(in the rows, 128 means zero)
Facts:
brale Σ zibi; loste Σ brale; nugrik Σ trulin; stilemom Σ trulin; stilemom Σ gruzem
flutreva Σ klinotur; flutreva Σ kotre; flutreva Σ flava; trubrin Σ flugre; trubrel Σ flugre
fera Σ flugre; fera Σ plonefin; romu Σ trulin; romu Σ lobresus; gralal Σ trubrel
skitrek Σ flava; plamin Σ siskel; plamin Σ flava; plamin Σ diflur; terik Σ trulin
gabru Σ trubrel; kifu Σ siskel; stopur Σ trulin; flikler Σ femak; gulil Σ romu
gulil Σ siskel; gulil Σ brale; gulil Σ stopur; lobresus Σ trulin; fligrabos Σ tifak
stagepi Σ gulu; stagepi Σ nugrik; tifak Σ gulu; tifak Σ stotek; lugrik Σ lobresus
gulu Σ lugrik; gulu Σ kizes; kleno Σ gruzem; noflofli Σ flava; noflofli Σ stopur
talir Σ flikler; klebi Σ drudror; peger Σ trutre; klazo Σ vikul; tegris Σ klebi
flava Σ stopur; trulin Σ flugre; fazu Σ kluklu; kastadril Σ kleno; viman Σ trulin
stebrak Σ klazo; stebrak Σ stotek; stotek Σ vikul; stotek Σ trubrel; flurok Σ flugre
tukul Σ stiver; tukul Σ roskitel; gruvar Σ nugrik; grulem Ω fufi; grulem Ω gruzem
klusta Ω rurun; satra Ω lovem; plevur Ω getus; plevur Ω lobresus; brale Ω lepa
gritus Ω romu; gritus Ω kopuskir; gritus Ω drumun; loste Ω klusta; loste Ω rurun
lovem Ω trutre; korur Ω laklefa; grosku Ω roskitel; grosku Ω skonuk; plizavos Ω diflur
flafu Ω flurok; suras Ω fefu; suras Ω dapesa; suras Ω plamin; siskel Ω didofir
siskel Ω rimil; kludek Ω braka; klotrige Ω klebi; klegril Ω gulil; romu Ω kopuskir
romu Ω drumun; gralal Ω ruve; trusun Ω bemave; terik Ω fudrin; terik Ω zukon
tufer Ω zifon; lepa Ω fliska; dutak Ω kluklu; zegrar Ω graken; rurun Ω bipul
skeraki Ω flifle; likunam Ω ziskis; rimil Ω kados; zibi Ω skeraki; fulen Ω diflur
sadrim Ω letu; gidas Ω fuplen; kleno Ω fikubrar; fliska Ω zutu; broskavuk Ω skonuk
griflam Ω klegril; fludrugri Ω dapesa; lodrum Ω gulu; klebi Ω grutrores; peger Ω fazu
tidrul Ω fliska; klazo Ω stelol; tegris Ω fliska; tegris Ω lepa; kados Ω flurok
flava Ω roskitel; fazu Ω zukon; viman Ω drire; zifon Ω tufer; zutu Ω fliska
skobru Ω stutos; graken Ω nosti; kopuskir Ω romu; drumun Ω gritus; drumun Ω kopuskir
bemave Ω trusun; bemave Ω stelol; nosti Ω stilemom; fufi Ω gruzem; dapesa Ω braka
stotek Ω gulil; kotan Ω stozam; garegrer Ω trutre; grutrores Ω klotrige; grutrores Ω bulu
skonuk Ω roskitel; roskitel Ω flava; drire Ω skeraki; gruvar Ω lodrum; stiver Ω lobresus
grulem ψ fulen; kizes ψ kluklu; satra ψ fligrabos; brale ψ gralal; brale ψ tiskik
loste ψ stagepi; nugrik ψ gralal; nugrik ψ flafu; flafu ψ gralal; murebra ψ stilemom
murebra ψ skelon; suras ψ zegrar; stilemom ψ gikan; zukon ψ kastadril; mivas ψ ritak
flutreva ψ flafu; trubrin ψ ziskis; trubrin ψ stopur; siskel ψ stagepi; klinuke ψ gralal
klinuke ψ zifon; kludek ψ gikan; kludek ψ laklefa; trubrel ψ fulen; trubrel ψ zifon
trubrel ψ skonuk; trubrel ψ stotek; klegril ψ braka; briskur ψ kifu; romu ψ garegrer
romu ψ zifon; skitrek ψ dutak; skitrek ψ zukon; skitrek ψ skonuk; plamin ψ zuzo
gabru ψ gralal; gabru ψ tiskik; tufer ψ gralal; kifu ψ gralal; dutak ψ stagepi
rurun ψ gralal; flibrekle ψ ploskom; flibrekle ψ gralal; flibrekle ψ gikan; skeraki ψ ponuk
flikler ψ zuzo; flikler ψ fudrin; likunam ψ lepa; grobuklam ψ gralal; grobuklam ψ tifak
lobresus ψ peger; lobresus ψ flafu; kluklu ψ gikan; metrar ψ gralal; vudonik ψ gralal
gutram ψ gritus; zibi ψ gralal; fulen ψ kibrim; fulen ψ garegrer; dogrir ψ ploskom
flifle ψ grobizal; stagepi ψ lepa; stagepi ψ gralal; sadrim ψ rostopam; tifak ψ lepa
tifak ψ klotrige; raklir ψ rimil; raklir ψ stagepi; lugrik ψ lepa; lugrik ψ flafu
lugrik ψ zibi; lugrik ψ stelol; stozam ψ siskel; stozam ψ gikan; stozam ψ fligrabos
rostopam ψ gikan; lodrum ψ tato; drudror ψ flibrekle; drudror ψ brale; dostim ψ trutre
stutos ψ tiskik; kolok ψ kibrim; kolok ψ gikan; klebi ψ stotek; taritrol ψ didofir
lolan ψ gikan; vabu ψ didofir; vabu ψ zibi; tegris ψ batra; tifloklo ψ garegrer
tifloklo ψ tato; kibrim ψ gralal; trulin ψ trusun; trulin ψ grobizal; tiskik ψ flafu
ploskom ψ gralal; gikan ψ gralal; diflur ψ skobru; plonefin ψ gikan; graken ψ talir
didofir ψ gralal; drumun ψ gralal; bemave ψ kifu; fufi ψ gralal; trutre ψ lolan
klinotur ψ gralal; stebrak ψ peger; satrol ψ roskitel; satrol ψ skonuk; stotek ψ talir
stotek ψ femak; kotan ψ fikubrar; gruzem ψ mivas; garegrer ψ gralal; tukul ψ zifon
tukul ψ skonuk; lusku ψ gralal; roskitel ψ lepa; roskitel ψ zuzo; studre ψ bemave
drire ψ romu; gruvar ψ lepa

Known rows:
broskavuk: [134 111 176 102 100 128 127 145 140 141 138  80 108 180 139 134 115  92
 143 113 157 110 165 132 109 135 109 150 135 116 131 111 129 147 116 115]
klotrige: [133 110 175 103 101 133 131 144 139 152 146  93 116 148 142 143 119  94
 152 125 160 112 171 148 105 124 121 150 128 100 130 115 131 146  91 120]
flugre: [125 114 169 118  96 112 107 133 144 172 153  86 119 135 125 137 115 104
 136  95 153 107 146 146  98 157 108 150 120 121 136 110 137 112 116 144]
mivas: [124 117 199 128  90  99 122 140 139 141 140  95 107 168 119 114 117 123
 110 103 177 129 105 145  96 142 128 142 134  91 140 123 149 150 112 131]
ritak: [134 123 178 108  97 131 137 141 141 144 148  88 123 160 124 136  99  87
 132 110 154 115 138 142  90 142 108 146 127 112 130 109 139 138  96 124]
klinotur: [110 128 168 146  88 113 219 148 144 115 158  89  75 116 127 118 135 154
 106 114 171 147 114 149 114 133 134 138 136  92 138 130 136 132 114 156]
tukul: [127  99 192 138  93 112 118 143 128 135 138  94 103 172 120 110 107 114
 114  93 191 132 106 137  90 151 136 137 135  92 146 114 153 145 111 137]
gulil: [138 103 166 123 109 146 134 145 121 137 150  88 122 161 124 137  85  77
 144 106 169 122 146 143  90 143 111 140 135 110 137  98 138 131  87 133]
stopur: [126 109 180 141 122 143 136 144 112 135 157  85 133 198 131 131 113  90
 159 113 136 114 136 163  75 144  93 145 133 111 139  92 131 132  94 149]
rostopam: [123 102 176  95  92  82 120 145 141 133 133 104 109 150 103 126 143 186
  86 104 119 125  66 179 111 147 131 133 187  97 133 112 134 129  90 118]
kolok: [122 107 183 107  90  90 127 144 140 134 136 101 106 152 109 122 135 166
  96 102 137 128  81 169 106 145 130 136 168  95 136 117 139 136 100 124]
lugrik: [114  86 200 132 102 113 142 141 131 130 146 106 105 203 134 113 115 119
 110 106 212 145  91 128 100 137 138 144 123  89 139 110 152 152  94 146]
lepa: [130 103 120  81 121 106 145 123 125 140 158  93 110 196 106 147 111 105
  81 117 154 121 200 159 119 105 132 171  90 101 133 126 118 162  67 127]
ponuk: [134 122 178 107  97 130 136 140 141 145 148  89 122 160 125 136  99  86
 132 110 153 115 138 143  91 143 109 147 128 112 131 110 139 139  97 124]
peger: [137  94 167 114 101 144 122 146 128 141 143  88 108 160 141 133 105  86
 149 111 171 116 164 141  94 139 129 144 131 107 136 104 134 141  91 125]
fufi: [110 118 167 145  86 118 210 152 144 121 155  90  66 108 144 119 152 162
 122 124 174 144 139 157 123 122 148 141 136  84 137 135 128 140 116 150]
grulem: [124 108 197 127  90 101 112 143 137 145 135  97  98 158 133 115 131 131
 127 113 179 125 129 152 102 133 140 144 136  83 140 129 143 158 115 124]

Rows:
No name comes twice in this set of rows, the named rows included.
[140 115 159 128 115 142 131 147 113 131 149  82 131 164 112 137  84  71
 148 107 157 116 154 144  87 141 103 138 143 111 143  97 140 131  83 137]  noflofli
[121 109 185 106  94  88 125 142 140 137 137 102 113 158 109 123 135 156
  96 106 147 129  85 161 109 142 128 138 162  94 136 118 141 138  95 126]  stozam
[124  91 182 125 108 144 132 144 126 144 153  90 114 188 153 131 129 104
 157 116 152 115 146 159  86 140 117 150 125 108 132  98 126 138  97 138]  terik
[127  90 183 132 100 115 120 140 125 136 142 101 101 170 120 117  92 110
 107  94 210 144 105 132 105 146 135 136 135  92 141 109 148 139 101 135]  flikler
[144 108 158 127 133 129 111 159  98 114 124  53 113 225 121 126  97  62
 159 103 155 106 201 103 122 137  76 140 167 131 152  94 126 140 140 121]  flava
[124 103 174  99  91  83 119 144 141 137 136 103 109 147 104 126 141 181
  88 102 128 127  74 175 111 147 129 135 179  97 134 114 136 128  95 122]  plonefin
[126 110 199 133  84 102 113 144 137 143 133  94  92 156 133 111 130 132
 123 107 175 126 126 154  97 138 142 141 136  83 142 129 143 159 123 123]  fulen
[125  90 148 153  91 129 184 144 122 117 150  90  52 126 129 112 109 143
  99  96 200 156 146 151 113 139 160 136 128  86 142 124 128 140 117 140]  brale
[114 100 165 150  86 113 181 153 135 120 148  86  80 131 126 110 135 139
 107  96 188 137 120 133 102 149 150 135 137  98 151 120 151 126 112 165]  gabru
[114 125 180 144  84 113 191 147 143 123 151  90  83 131 127 114 130 143
 107 109 173 141 112 148 106 139 134 139 134  92 139 129 140 138 118 148]  klinuke
[133 109 182 100 103 122 126 149 139 136 130  72 101 204 142 128 116  89
 140 109 159 108 172 112 120 139  98 151 139 127 131 110 128 149 139 109]  grosku
[110  84 181 122 116  99 121 139 124 141 146 108 115 194 137 125 134 122
 123 120 215 141 131 127 128 113 136 149 129  80 142 113 144 155  80 151]  gruvar
[116  77 180 113 101  98 122 147 128 130 139 107 104 177 117 120 150 193
  98  99 126 132  54 186 104 156 132 132 182  99 134  99 130 122  91 132]  stilemom

The same nodes again, as new rows of numbers:
Known rows:
garegrer: [128 118 123 152 128 137 123 146 129 106 105 132 117 175 168 119 140 113
 119 164 175 144 143 187 112 125 114 148 129 141  98 151 130 128]
batra: [138 137 126 120 131 127 132 126 114 140 130 137 115 133 138 116 124 125
 150 129 108 132 129 132 135 124 127 134 131 111  98 110 131 137]
gruvar: [130 118 156 161 136 118 123 146 109 105 159 131 127 128 141 115 124 115
 118 142 131 138 130 128 120 159 113 116 131 110 144 110 133 128]
lepa: [126 118 157 251 118 119 121 161 133 176 231 135 180 151 145 116 120 113
 119 177 119 127 128 127 176 124 118 110 144 104 166 127 132 170]
kibrim: [128 118 127 132 126 134 123 145 119 108 106 132 113 186 159 129 151 113
 121 167 173 136 141 197 111 130 115 132 131 158  96 138 129 129]
rostopam: [139 118 180 117 112 115 159 121 107 107 107 131 112 136 184 127 121 144
 115 129 124 131 130 149 112 122 131 110 128 143 168 112 152 136]
trubrel: [130 118 124 119 162 125 141 125 177 107 155 148 115 100 145 123 141 138
 116 128 107 142 142 132 112 163 137 134 135 186  97 125 143 146]
metrar: [129 118 127 133 129 134 123 146 116 110 107 131 113 185 155 128 151 114
 123 167 169 134 139 190 111 132 114 133 131 155  96 133 129 128]
flibrekle: [129 119 154 119 114 117 134 125 109 109 105 131 112 170 179 128 125 122
 117 147 156 131 132 183 111 123 117 113 129 154 123 128 131 130]
stutos: [131 119 125 120 157 134 155 135 144 107 131 133 113 121 140 131 124 120
 124 129 117 154 129 134 116 126 117 116 130 134  97 115 137 130]
dapesa: [152 150 124 121 123 125 124 122 109 123 117 133 145 129 139 115 123 115
 137 130 108 132 130 132 144 122 117 149 130 109 132 111 130 136]
zibi: [129 135 127 152 121 122 122 155 137 105 106 130 115 190 161 114 128 110
 118 167 194 134 142 180 113 125 116 152 129 148  98 182 130 128]
fufi: [128 119 125 151 121 132 123 142 112 108 105 131 120 180 170 116 139 113
 119 169 173 136 142 178 113 125 113 146 129 135 107 145 129 129]
stozam: [133 119 163 120 115 117 150 122 108 107 125 131 112 134 158 127 123 129
 117 129 122 132 129 135 114 124 118 112 130 135 139 111 146 131]
bipul: [141 140 126 119 131 129 131 123 109 138 129 136 115 134 138 116 125 124
 148 130 109 133 131 133 133 124 124 136 131 110  99 110 129 135]
skeras: [136 137 126 119 129 126 131 126 113 141 130 137 116 134 138 116 124 125
 149 129 108 132 130 132 133 124 126 134 131 110  98 109 130 136]
fuplen: [138 137 127 119 130 127 132 125 112 140 131 136 115 134 137 117 125 124
 148 129 108 132 130 132 135 124 126 133 132 111  97 110 129 136]

Rows:
No name comes twice in this set of rows, the named rows included.
[144 120 145 119 114 117 142 122 108 107 106 131 117 129 178 117 122 124
 116 129 125 132 130 134 115 122 118 113 128 120 173 120 148 134]  kludek
[131 118 122 123 172 144 166 140 170 105 127 138 112 112 139 137 124 121
 131 128 119 167 130 142 116 127 117 117 132 143  94 125 138 130]  tiskik
[130 118 173 117 110 116 126 122 106 109 103 130 111 197 210 127 124 125
 116 169 175 131 136 212 107 123 116 112 128 168 142 138 131 131]  gikan
[130 120 124 150 122 133 123 140 109 107 106 129 125 180 175 117 138 113
 119 168 173 138 141 178 113 125 113 150 130 135 110 146 129 128]  rurun
[129 118 129 132 138 132 124 144 115 108 121 131 112 169 148 127 142 114
 122 154 157 136 134 167 113 133 114 123 131 146  97 123 130 129]  grobuklam
[133 119 157 118 115 117 154 123 109 108 113 132 111 135 164 128 123 133
 117 129 125 132 130 146 115 124 118 111 129 139 140 113 145 133]  kolok

Now the same nodes, written a new way:
Known rows:
fulen: [176 140  90 135 126  98 134 128 112 121  80 103 121 133 147]
roskitel: [151  78 150 102 114  93 130 142 172 165  85 186 116 133 150]
tegris: [162 145 129 131 120 121 120 123 107 111  66 123 121 127 159]
grutrores: [103 112 146 121 143 169 135 125  95 121 150 139 124 126 103]
flava: [ 88 107 132 146 145 153 141 141 104 194 159 143 119 140 120]
klusta: [106 134 143 115 141 166 145 116 101 117 147 113 107 126  99]
drire: [156 134 104 120 138 101 124 126 135 113  94 121 127 134 134]
fazu: [118 137 147 121 136 160 139 126  96 124 159 129 103 124  97]
ritak: [114 121 142 126 136 159 139 128  93 134 154 131 114 124 100]
stilemom: [151 181 155 109 179 110  62 122 171 135 157 175 189 168 166]
skeras: [109 121 145 125 134 159 138 127  95 132 157 130 114 127 100]
stagepi: [108 125 208 113  90  86 129 140 249 130  89 146 120  85 170]
laklefa: [ 97 147 103  88 153 146 170 106 136 129 186 168  90 134  82]
fera: [109 143 140 136 136 174 118 113 105 154 147 145 128 109  92]
briskur: [155 123  98 124 135 101 118 127 143 115 102 134 129 133 135]
tifak: [155 109 167 124 140 129 132 115 207 137  90 142 112 110 156]
plamin: [136 123 111 144 172 108  69 157 184 129 117 122 103 133 131]

Rows:
No name comes twice in this set of rows, the named rows included.
[109 161 164 142 138 163 149 112  84 165 123 105 119 111 115]  viman
[138 124 170 140 116 155 135 138  74 151 150  94 112 125 112]  fludrugri
[153 144 169 132 118 147 127 134  82 145 161  36  78 120  95]  gidas
[135 143  76 153 151 107 102 144 146 128  89 137 109 127 141]  flutreva
[152 115  98 132 142 111 107 127 134 103  79 121 139 131 138]  bemave
[ 80 150 143 141 182 164 119 132 130 122 156 126  97 117 101]  gulil
[103 117 155 131 142 174 128 122  88 118 142 119 126 125 102]  trusun
[148 142 108 131 141 120  99 118 153 148  90 138 146 123 128]  trubrin
[ 62 102 134 112 164 184 130 110 104  83 131 170 147 128  97]  letu
[163 119  92 108 148  92 116 130 169 129 135 140 135 153 126]  trutre
[127 130 119 119 131 137 131 107 108  90  54 167 153 139 177]  sadrim
[173 129  96 145 140 137 109 112 163 122 105 145 126 115 145]  stebrak
[125 105 132 135 129 186 147 100 121 150 163 109 127 126 109]  vikul
[143 158 101  75 150 109 121 102 176 121 169 229 165 192 179]  kluklu
[180 135  88 142 130 141 131  89 139 133  73 106 130 120 153]  stotek

